Each row has two labels, one from each of two sets.
[-0.33  1.27 -0.68  0.63  0.02 -1.19 -0.54  0.60  0.81 -0.68  0.23  0.75
 -0.17  1.09  3.14  0.76 -0.17 -1.82 -1.03  0.61  0.78 -2.00  1.63 -0.48
  0.43  0.56]
A + dirad
[-1.83  0.37 -0.95  0.20  0.12 -0.22 -0.05 -1.06 -0.94  0.03  0.27 -1.07
 -0.19  7.89 -3.83  3.03 -1.05 -0.94  0.74  0.33  0.41 -1.11  4.03 -1.65
  2.67  0.67]
A + Vad
[-2.25  2.52 -0.81  0.10  1.61 -0.66 -0.67  1.20  1.51 -0.23 -0.64  1.34
 -0.02  4.00  2.56  1.83  0.11 -0.59 -4.67  0.70  0.34  0.69  5.52 -0.76
 -1.15  0.56]
E + dirad
[-0.41  1.42 -0.58  1.26  0.96 -0.60 -1.00  1.19  1.92  0.00 -0.36  0.02
 -0.17  2.66  4.42  0.57 -0.14 -0.87 -2.41  0.30  1.04 -1.40  2.38 -0.11
  0.10  0.55]
E + dirad
[-1.68  0.21  0.01  6.06 -0.56 -0.48 -0.06 -0.35 -0.79 -0.53  0.14  0.15
  1.00  6.55 -0.60  2.39 -1.34 -1.08 -1.09 -0.06  0.77 -2.70  2.07 -0.93
  1.53  0.65]
N + Vad
[-3.81  1.78  0.73 -0.17  0.20 -0.12  0.45  0.18  0.11 -0.43  0.70  2.45
  0.07  8.66 -3.28  4.77 -0.18  0.89 -2.47 -0.12  0.36 -0.15  5.91 -1.94
  0.59  0.48]
E + Vad
[ 0.26  0.98 -0.75  0.62  0.70 -0.80 -0.30  0.13  0.13 -0.28 -0.03  0.35
  0.48  0.45  5.07  1.65 -0.28 -0.30 -1.65  0.35  0.50 -1.87  1.24 -0.40
  0.59  0.84]
A + dirad
[-1.56  0.43  1.01  0.63 -0.15 -0.36  0.25 -0.54 -0.20 -0.93  0.31  1.43
  0.36  7.25  0.36  3.85 -1.21  0.07 -1.08  0.31  0.65 -2.97  2.44 -0.93
  1.50 -0.09]
A + Vad
[ 0.51  1.05  0.09  0.82  0.43 -0.58 -0.46 -0.01 -0.77  0.21 -0.17 -0.53
  0.98  4.53  1.34  3.00 -3.64  0.30  1.48 -0.22  0.49 -3.80  0.40 -0.40
  1.52  0.89]
A + Vad
[-1.05  0.91 -0.83  0.64  1.44  0.59 -0.85  1.61  0.42 -0.40  0.36  1.31
 -1.07  2.29 -1.71 -0.05 -0.02 -2.36 -2.20  0.78  0.39  0.71  6.78 -0.80
 -1.07  0.60]
E + dirad
[ 0.81  0.11  0.75  1.55  1.43 -0.43  0.08 -0.67  0.66  0.19  0.98 -0.23
 -1.25 -4.14  5.80 -0.98  0.10  0.12 -3.18  1.69  0.85 -1.87  4.29  0.79
  1.07  0.07]
N + dirad
[-0.90  1.19  1.32  0.49 -0.04 -0.08  0.03 -0.15 -0.28 -0.73  0.52 -0.80
  0.63  6.99  0.23  2.36 -0.78 -0.67  1.67 -0.42  1.03 -3.38  2.46 -0.53
  2.53  1.04]
N + Vad
[-0.13  0.59  0.37  0.26  0.65 -1.00 -0.38 -0.26  0.17 -0.48 -0.49  2.38
  0.10  1.51  5.58  0.56 -0.54 -1.10 -3.90  0.79  1.09 -1.11  0.51 -0.20
 -0.95  0.03]
N + dirad
[-1.98  1.69  2.36  0.63  1.95 -0.06 -0.46 -0.32  1.24  0.02  1.14  1.12
 -0.04  2.10  7.15  3.89 -0.60  2.78 -5.94  0.69  0.81 -2.74  4.85 -0.71
  1.23  0.20]
N + dirad
[-0.77  1.09  1.05  0.63  1.60 -0.36 -0.43  1.10  0.54  0.22  1.02  1.20
 -0.12  2.44  3.08  2.37 -0.37  0.68 -3.82  0.64  0.06 -1.71  4.04 -0.25
 -0.29 -0.18]
E + dirad
[-1.42  0.29  1.03  0.28  1.23 -0.97  0.11 -0.73  0.47 -0.43  1.64  1.48
 -0.37  2.55  0.75  1.16 -0.12 -0.08 -4.67  1.00  0.90 -0.51  5.63 -0.64
 -0.35 -0.19]
N + dirad
[ 0.38 -0.32  2.08 -0.18 -0.34 -0.01  0.09 -1.26  1.75  0.10  0.95 -1.66
 -0.42  2.61  3.14 -2.55 -0.36  0.40 -2.85 -0.24  0.67 -3.31  3.65  0.29
  0.06  0.03]
K + dirad
[-0.07  1.16 -0.33  0.66  1.49 -1.03 -0.81  0.16 -0.09  0.02 -0.08  0.81
  0.73  0.43  3.20  2.52 -0.68 -0.19 -2.44  1.19 -0.18 -1.37  1.08 -0.05
  0.27  0.80]
A + dirad
[-0.81  0.81  0.35  0.72  0.86  0.06 -0.53 -0.28  0.75 -0.16  1.04  0.59
 -0.96  0.64  2.36  0.80  0.08 -1.06 -1.74  0.74  0.52 -0.37  3.95 -1.06
  0.96  0.87]
E + dirad
[-1.89  1.09 -2.40  0.01 -0.39 -0.73  0.15  0.21 -0.80 -0.58 -1.13 -0.17
  1.35  8.29  0.60  3.65 -1.22 -0.75  0.31 -0.08  0.80 -2.14  1.11 -1.67
  2.19  0.92]
A + Gefu
[ 0.87  0.46 -0.63  0.62  1.00 -0.72 -0.30 -0.37  0.99 -0.38  0.09  1.16
 -0.80 -2.87  3.18 -1.62 -0.60 -2.77 -1.55  1.68  0.56 -0.20  0.32  0.20
 -0.90  0.30]
A + dirad
[-2.36  0.53 -0.94  0.66  0.29 -0.34  0.14 -1.31 -2.73 -0.68  0.42  1.64
  1.14  2.28  0.51  3.86 -0.19 -1.35 -0.62  0.83  0.86 -0.23 -0.81 -0.81
  1.24  0.80]
A + Gefu
[-1.34 -0.06 -1.04  1.44 -0.40 -0.79 -0.66 -0.47 -1.69 -0.63 -0.33 -0.20
  1.75  6.42 -2.02  3.76 -1.18 -0.63  2.82 -0.24  0.08 -3.09 -0.99 -1.17
  1.77  1.11]
A + Vad
[ 0.42  0.24  1.08  0.52 -0.63 -0.44 -0.04 -1.24  1.18  0.11  0.80 -0.41
 -0.44  3.05  3.24 -2.91 -0.40 -1.82 -1.93  0.96  1.11 -3.12  2.91  1.16
 -0.14  0.58]
K + dirad
[-1.35  1.76 -1.81  0.45  1.06 -1.25 -0.85  1.18  0.44  1.00 -0.31 -1.98
  0.41  3.47  2.40  2.35 -0.68  0.36 -3.16  1.11  0.37 -1.40  6.76 -0.76
  0.62  0.56]
A + dirad
[-2.01  1.13 -0.50  0.80  0.17 -0.52 -0.04 -2.53 -0.13 -0.64  0.60  1.77
  0.80  5.08  0.62  3.40 -0.41 -2.19 -1.47  0.45  0.98 -1.21  1.42 -1.80
  0.50  0.94]
A + Vad
[-1.60  0.84 -0.88  0.84  0.75 -0.09 -1.31 -0.49 -0.81 -0.66 -0.14  1.41
  1.23  7.39  0.49  4.93 -1.13 -2.38 -0.71  0.30  0.67 -3.56  1.67 -1.53
  1.81  1.05]
A + Vad
[-0.14  0.05  2.52 -0.11  0.26 -0.85 -0.23 -1.15  0.50 -0.20  1.28  0.77
  0.82 -0.66  4.76  1.47 -0.15  2.88 -4.91 -0.18  0.56 -3.78 -0.50  0.40
  0.72 -0.86]
N + dirad
[-2.32  0.61  1.28  0.75 -0.04  0.61  0.30 -1.20 -0.22 -0.73  1.84  0.16
 -0.76  6.46 -2.13  1.16  0.05 -1.15  0.69  0.25  0.60 -1.30  6.41 -1.35
  3.05  1.02]
N + Vad
[-2.62  3.90 -0.16 -0.08 -0.97 -0.31  0.07 -0.87 -0.62 -0.55  0.53  1.20
  1.30  5.54  0.65  3.84 -0.37 -1.16 -1.47  0.17  0.21 -1.37  0.30 -2.33
  0.78  0.34]
A + Gefu
[-0.62  1.29 -0.08  0.17  1.39 -0.45 -0.35 -0.01  1.24 -0.46  0.14  1.79
  0.40  1.37  4.00  0.64  0.32 -1.29 -3.79  0.64  0.78 -0.57  2.99 -0.47
 -0.63  0.12]
E + dirad
[-0.56  0.34 -1.69  0.22 -0.50 -0.54 -0.42  0.25  0.07 -0.29 -0.56  0.86
  0.66  5.07 -0.51 -0.22 -0.64 -2.82  0.09  0.12  1.04 -1.34  1.31 -1.24
  0.58  0.10]
A + Vad
[-3.05  1.13 -0.90 -0.43  0.43 -0.85 -0.12 -0.74 -2.15 -0.25  0.09  0.63
  1.32  5.87 -1.27  5.50 -0.75 -0.77  0.06  0.51  0.49 -1.06  1.31 -1.84
  2.13  0.48]
A + Gefu
[ 1.37 -0.50 -0.46  1.29  0.94 -0.81 -0.14 -0.24  0.07  1.02 -0.08 -1.19
  4.29 -3.87  4.81  0.53 -0.65 -0.87 -1.78  0.64  0.65 -2.60  0.37  0.32
  0.11 -0.76]
N + dirad
[-0.99  1.41  0.08  0.55  1.26 -0.06 -0.17  0.39  0.22  0.28  0.40  1.30
  4.79 -1.34  3.21  2.77  0.77  0.71 -3.13  1.05  0.31  0.15  2.41 -0.80
 -0.44  0.31]
E + dirad
[-1.84  0.94 -0.13  0.14 -1.16 -0.39  0.06 -0.75 -0.96 -0.90 -0.12  1.29
  1.97  7.56  1.51  5.21 -1.11  0.36 -0.72  0.77  0.86 -3.18 -0.40 -1.22
  1.86  0.48]
A + Vad
[-0.19  0.71 -1.46 -0.26 -0.12 -0.61 -0.26  0.46 -0.11  0.01 -0.53 -2.00
  0.53  4.56 -3.04  0.58  0.17 -1.05  0.84 -0.04  0.03 -0.62  3.00 -0.36
  1.13  0.21]
K + Vad
[-1.45 -0.12  0.84  0.38 -0.22  0.70 -0.21 -0.83 -0.04 -0.57  1.84 -0.93
 -0.82  6.67 -4.21 -0.44 -0.46 -1.70 -0.80  0.03  0.35 -1.23  6.94 -1.24
  0.92  0.94]
E + Gefu
[-1.10  0.30 -0.16  0.26  0.51  0.46 -0.16 -0.70 -0.03 -1.14 -0.12  3.45
 -0.26  6.90 -4.77  0.68 -1.43 -2.65  0.93  0.28  0.18 -0.47  1.26 -1.44
 -0.89  0.91]
E + Vad
[-1.53  1.03  0.48 -0.26 -0.10 -0.43 -0.80  0.23 -0.15 -0.27 -0.06  1.70
  1.04  7.37  0.09  4.90 -0.98  0.36  0.08 -0.42  0.49 -2.40  0.77 -1.38
  1.36  0.66]
A + Vad

Each row has two labels, one from each of two sets.
[ 6.73  2.37  1.27 -4.22 -0.37  0.30  0.56  0.10 -2.54  0.44 -4.94  1.69
  0.24 -0.99  1.43 -1.92  3.86  2.76  1.53 -3.36 -2.46  0.22 -4.44  0.08
  4.63 -2.66]
L + Fak
[ 1.17  0.59  0.34 -2.17  0.04  0.13 -0.49 -2.29 -1.43  1.42 -2.00  0.87
  2.38  0.87 -0.96  0.56 -0.66  0.28 -0.73 -0.34 -1.77  1.48  0.64 -0.07
  2.91 -1.94]
L + dizaz
[ 5.03  3.33 -0.43 -3.15 -0.33  2.77  1.95 -6.50 -1.76 -1.79 -1.98 -1.10
  2.36  1.68  1.59 -2.35  2.21  2.85  2.60 -0.09 -1.97 -1.12 -2.63  0.20
  2.37 -1.48]
H + dizaz
[ 2.32  2.57  2.12 -3.13 -0.72  0.37 -1.21 -4.17 -2.04 -0.29 -3.99  0.81
  0.83  1.87 -1.18 -1.02  1.42  1.36  1.42 -2.16 -2.41 -0.60 -2.53  0.62
  4.53 -2.47]
L + kos
[ 3.85  2.11  0.66 -2.99  4.19  0.78 -0.72 -4.02 -1.14 -1.82 -2.22  0.94
 -0.86  1.34 -0.14 -2.60 -0.14  0.89  0.57 -1.18 -1.51  1.79 -2.09  0.96
  0.07 -1.21]
L + dizaz
[ 2.19 -0.23  1.63 -0.80 -0.97 -1.29 -2.23  2.61 -1.23  0.20 -2.16 -0.75
  2.06  0.64  0.52  1.79  3.27  0.22  0.22 -1.00 -2.57 -1.08  0.17 -0.17
  5.41 -0.12]
S + Fak
[ 5.34  1.64  0.12 -2.97 -0.09  0.57 -1.33 -0.58 -1.99 -0.74 -2.89 -1.16
  1.62  1.47  2.24 -1.95  3.87  2.57 -0.20 -0.87 -3.29  0.55 -3.11  0.79
  4.25 -1.01]
S + kos
[ 3.52  1.79 -0.15 -3.72  2.01  0.00  1.11  0.34 -3.84 -0.60 -3.62  2.87
  0.66  0.53  0.95 -2.38  4.39  2.12  1.93 -1.10 -1.96  1.56 -4.04  1.08
  3.11 -2.30]
L + Fak
[ 1.86  0.73  0.17 -1.84  1.51 -0.79  1.16  2.15 -0.36  0.69 -2.92  2.88
 -1.90 -0.37  1.12 -2.32 -0.27  1.26 -0.58 -1.87 -0.24  2.30 -3.17 -0.47
  1.55 -0.92]
L + muso
[ 3.84  2.31  0.16 -3.90  1.23  0.09  0.54 -2.27 -1.04 -0.95 -3.92  2.37
  0.09  0.64  0.59 -5.04  0.31  2.21  0.22 -1.96 -2.38  3.73 -3.75  0.19
  2.29 -1.80]
L + dizaz
[ 4.08  0.21  0.37 -2.26 -0.58  0.47 -1.95 -2.02 -0.68  1.30 -4.43 -1.07
  2.59  1.55  0.34  0.23  0.97  1.59  1.35 -0.60 -3.82  0.33  0.04 -0.99
  4.58 -1.06]
S + dizaz
[ 3.19  2.08 -0.30 -4.51 -0.44  0.67  0.29 -3.00 -0.62 -2.24 -0.61 -0.41
  1.76  0.76 -0.30 -2.80  0.05  2.86  1.07 -0.73 -0.19 -1.07 -1.86  0.57
  0.45 -1.63]
H + dizaz
[ 1.07  0.64 -1.37 -2.14  0.44  1.75 -1.88 -4.16 -1.46 -0.61 -2.13 -0.42
  1.66  1.42 -0.81 -2.68 -1.23  1.58 -0.28  1.73 -1.00  2.40 -2.20  0.52
  0.47 -0.82]
L + dizaz
[ 3.30 -0.17 -1.33 -4.11 -0.15 -1.87  1.57 -0.03 -0.52 -0.08 -1.84  2.34
  2.55 -2.82  3.07 -1.65  2.35  2.35  0.49 -2.16 -1.42 -1.16 -4.70 -0.03
  3.29 -2.56]
H + muso

Each row has two labels, one from each of two sets.
[ 2.03 -3.15  1.37  2.26 -0.19 -0.06  0.62  2.09 -1.25  0.81 -0.01  4.22
 -2.20  0.54  1.47  1.02 -1.74  2.53  4.03  0.34 -2.75  1.84  1.44 -0.64
  0.51 -0.15]
nozum + <29>
[ 1.38  0.40 -1.29 -0.92 -0.97 -1.00  0.35 -0.01 -1.12 -1.07  0.19 -0.49
  2.49 -1.30 -0.44  2.02  0.17  0.12 -0.40 -1.11  0.54 -1.96 -0.89  0.31
  0.72 -1.18]
nozum + <26>
[ 0.61  1.81 -0.06  0.93 -1.11  1.20  0.48 -2.26 -0.60  0.23 -0.08  1.47
 -0.36  1.11  0.93 -2.14 -1.19  0.04  2.65 -0.87 -0.37  1.49  1.71  0.87
  0.50 -1.48]
nozum + <23>
[ 1.53 -2.27  1.10  1.53  1.75 -0.40  0.34  1.58 -1.11 -0.45 -1.04  0.73
 -0.92  0.63  0.47  1.41 -0.06  0.93 -1.13  2.83  0.02 -0.80 -1.05 -0.03
 -0.62 -0.52]
nozum + <26>
[ 1.07  0.13  1.31  1.64 -0.57 -0.16  0.14  0.11  0.40 -0.65 -1.13  2.58
 -1.62  1.07  2.16 -1.74 -0.18  0.05  2.57  0.33  0.19  2.23  1.60  1.36
 -1.20 -1.47]
nozum + <23>
[-0.56 -0.71  0.60  1.15 -1.93  0.64 -0.09  0.70  0.01  0.76  1.12  1.24
 -0.37  1.05  0.20  0.05 -0.39  1.03  2.36  0.08 -1.66  0.73  1.05 -0.34
  0.63  0.30]
nozum + <29>
[ 0.18  1.50 -1.88 -1.14 -1.21 -2.16 -0.72  0.29 -0.41 -0.44 -0.47 -2.06
  2.28 -2.15 -1.80 -1.01 -0.18  1.48  0.99 -1.52  0.95  1.18 -0.51 -1.18
  0.29 -1.67]
nozum + <23>
[ 1.44  0.23  0.06 -0.76  1.19 -1.54  0.17 -0.54  0.20  0.16 -2.17  1.75
 -0.29 -0.69 -0.05 -1.01 -1.02  1.50  1.47 -0.68  1.34  1.07  0.43 -0.07
 -1.86 -0.23]
nozum + <28>
[ 0.02  0.20 -0.79 -0.84 -0.21 -0.29  0.62 -0.37  0.58 -0.23 -1.68  2.58
 -2.04 -1.05  0.77 -1.84 -0.66  0.67  2.95 -0.18  0.48  1.70  1.47  0.39
 -0.52  0.67]
punir + <23>
[-0.31  1.75 -0.91 -1.31 -1.10 -0.69 -0.14 -0.58 -0.30 -0.20  0.50  0.16
  0.39  0.42 -0.55 -1.91 -0.54  0.24  2.23 -0.96 -0.14  1.98  1.26 -0.91
  0.23  0.17]
punir + <23>
[ 2.17 -1.90  4.21  2.14  1.15  1.01 -0.30  3.99 -1.32 -1.97 -2.11  3.39
 -2.45  2.24  1.77  2.68 -1.17 -1.79  1.05  2.09 -1.27  0.70  0.17  3.00
 -2.15  1.53]
nozum + <26>
[-0.72 -0.26 -0.41 -0.67 -2.02 -0.37  0.08 -0.04  0.64  0.33  0.76  0.35
  0.49 -1.15 -0.60 -2.29 -0.46  0.53  2.44 -0.78 -2.05  1.89  0.69 -0.14
  0.81 -0.37]
nozum + <23>
[ 0.82 -1.35 -0.65 -0.84 -1.85 -0.90  0.41  0.89 -2.95 -0.56  0.38 -0.72
  2.48 -0.98 -0.70  3.45  1.44 -0.91  0.45 -0.99  0.39 -1.81 -1.15  0.22
  0.78 -0.86]
punir + <26>
[ 0.52 -2.23  2.63  1.83  0.27  0.01  0.85  0.42  1.06  1.14 -0.19  3.68
 -2.29  1.28  3.75 -1.42 -2.22  1.17  3.49  1.03 -1.55  1.99  2.84  0.19
  0.34 -0.43]
nozum + <29>

Each row has two labels, one from each of two sets.
[ 0.48 -2.98 -0.36 -0.03  1.88 -2.22  0.84 -0.77 -1.40  0.78 -1.04  3.68
  1.42 -0.38 -0.74  1.09  1.69 -1.02 -0.20  1.53 -0.54 -0.19 -0.89  0.56
  2.17  0.13]
[20] + furu
[ 1.51 -1.06 -2.02  0.94  0.31 -8.22  1.56 -1.41 -1.02  1.13 -1.19  1.80
  0.10 -1.01 -0.87  0.82 -0.51  0.64  0.10  0.03 -0.03 -0.49 -1.13 -1.02
  1.81  0.17]
[20] + furu
[ 1.56 -0.09 -0.44  0.04 -0.89 -2.85  0.27  0.07  1.08  0.45  0.02  0.77
  0.11 -1.76 -1.80  1.02 -0.09  0.00 -0.46 -2.51 -0.28 -0.56 -3.24 -0.92
 -0.70  1.11]
[20] + zuzag
[ 0.42 -0.53 -0.44 -1.05  0.02 -1.19 -0.87 -0.35 -1.63 -0.98  0.02  0.65
 -0.05 -1.09  0.59  0.19 -0.54 -2.15 -1.39  1.08 -0.81 -1.59  1.12 -0.19
  1.61  0.16]
[20] + furu
[ 0.89 -1.39 -0.89 -0.01 -2.01 -4.65  2.74 -1.61  0.21 -1.03 -0.73  2.50
  0.36 -1.21 -1.00 -0.24  0.62  1.82 -0.06 -0.59 -0.11  2.33 -1.19  0.48
  1.08 -1.18]
[20] + zuzag
[ 0.65 -0.95 -1.37  0.02  1.21 -5.78 -0.55 -1.27 -1.52  0.08 -0.14  1.42
  0.05 -1.51 -0.06  1.28  1.36 -0.44 -1.15 -0.68 -0.13 -1.06 -0.72 -0.93
  1.68 -0.20]
[20] + furu
[ 2.01 -1.21 -0.13 -1.31  1.69 -4.07  1.92 -1.47  1.96 -0.57 -0.39  2.02
 -0.57 -0.48 -0.27  0.40  0.61  0.87  0.41 -0.89 -1.20 -0.56 -0.47 -0.11
 -0.10  1.98]
[20] + furu
[-1.86  0.87 -1.45  0.14 -0.16 -9.95  2.62 -0.06 -0.28 -0.03 -1.54 -1.06
  1.45 -0.75 -1.22  0.98  0.16  0.34 -0.25  0.04 -0.30  0.55 -1.38 -0.11
  0.32  1.13]
[25] + furu
[-2.84 -1.09 -0.29 -1.06 -0.33  3.94 -0.36 -0.72  0.16  0.19  0.17  0.71
  0.07 -0.23  0.18 -0.60  0.90 -0.13  0.40 -0.74 -0.98 -0.82  0.22 -0.35
  1.07  1.72]
[20] + furu
[ 0.87 -0.57 -1.14 -0.64 -0.82  1.28  0.29 -0.60  1.87 -0.36  0.08  1.40
  0.38 -0.80  0.33  0.84  0.07  4.42  0.32 -1.03 -0.42  0.75 -0.04 -0.14
  0.23  0.85]
[20] + zuzag
[-0.08 -1.73 -1.40 -1.25 -3.18 -1.36 -2.12 -0.64 -1.32 -0.68 -1.51  1.99
  0.08 -0.38 -0.50  0.80  0.23 -0.52  0.33  0.83  0.09  0.42  0.09 -0.25
  1.00 -0.23]
[25] + furu
[ 0.29 -0.43 -1.67 -1.26  2.05 -4.26 -1.01 -1.84  0.04  0.03 -0.61  0.57
 -0.55  0.27  0.50  1.03  0.74 -0.29 -0.39  1.87  0.29  0.06 -0.32 -2.51
  2.04  0.69]
[20] + furu
[ 1.06 -0.01 -0.79 -0.01  0.31 -7.13  0.36 -0.07  1.71  0.05 -0.85  1.58
 -0.52 -1.01 -0.22  0.20  0.42 -0.47 -0.55 -0.76 -0.63 -0.02 -2.05 -0.34
 -0.33  0.85]
[20] + zuzag
[ 0.00  0.51 -0.53 -0.74 -3.34 -3.45  5.13 -0.16 -3.56  0.04 -0.67 -0.21
  0.29 -0.17  0.09  1.40 -0.06 -0.07 -0.42  1.57  0.08  0.63 -1.49 -1.04
 -0.20 -1.21]
[25] + furu
[ 0.40  0.61 -0.73  0.80 -1.85 -6.26  0.66  0.08 -2.11  0.11 -1.18 -1.92
  0.37 -1.11 -0.66  0.32  0.02 -0.08 -0.27  0.26  0.90  0.27 -1.76 -0.22
  0.40  0.39]
[23] + zuzag
[ 0.35  0.34 -0.98 -0.73  0.46 -7.20  0.89 -0.57  0.54  0.18 -2.02 -0.86
  0.42 -0.77 -1.83  0.66  0.06 -1.06  0.05 -0.17 -0.07  0.05 -1.16 -1.00
  0.77  0.50]
[20] + zuzag
[ 0.81 -2.58 -0.61 -2.47  0.81 -1.15  0.63 -0.13  2.11  0.52  0.63  1.93
 -0.25 -1.20  0.20  0.93 -1.11  0.08 -0.25 -1.80 -1.45  0.70 -0.22  0.47
 -0.04  1.30]
[20] + zuzag
[ 0.36 -0.45  0.20 -1.24 -3.63  6.61 -1.47 -0.95  1.95 -0.65 -0.31  2.03
  0.09  0.01 -0.35 -1.12  0.01  0.22 -0.03 -0.52 -0.89  2.06  1.80 -0.26
  1.89  2.75]
[20] + furu
[-0.68 -2.03 -1.19 -0.49 -3.05 -8.92  2.60 -2.73 -1.78 -0.46 -1.32  1.28
  1.31 -0.57 -0.36  1.27  0.38  3.22 -0.25 -0.16  0.40  2.38 -0.05  0.39
  1.56 -0.07]
[20] + zuzag
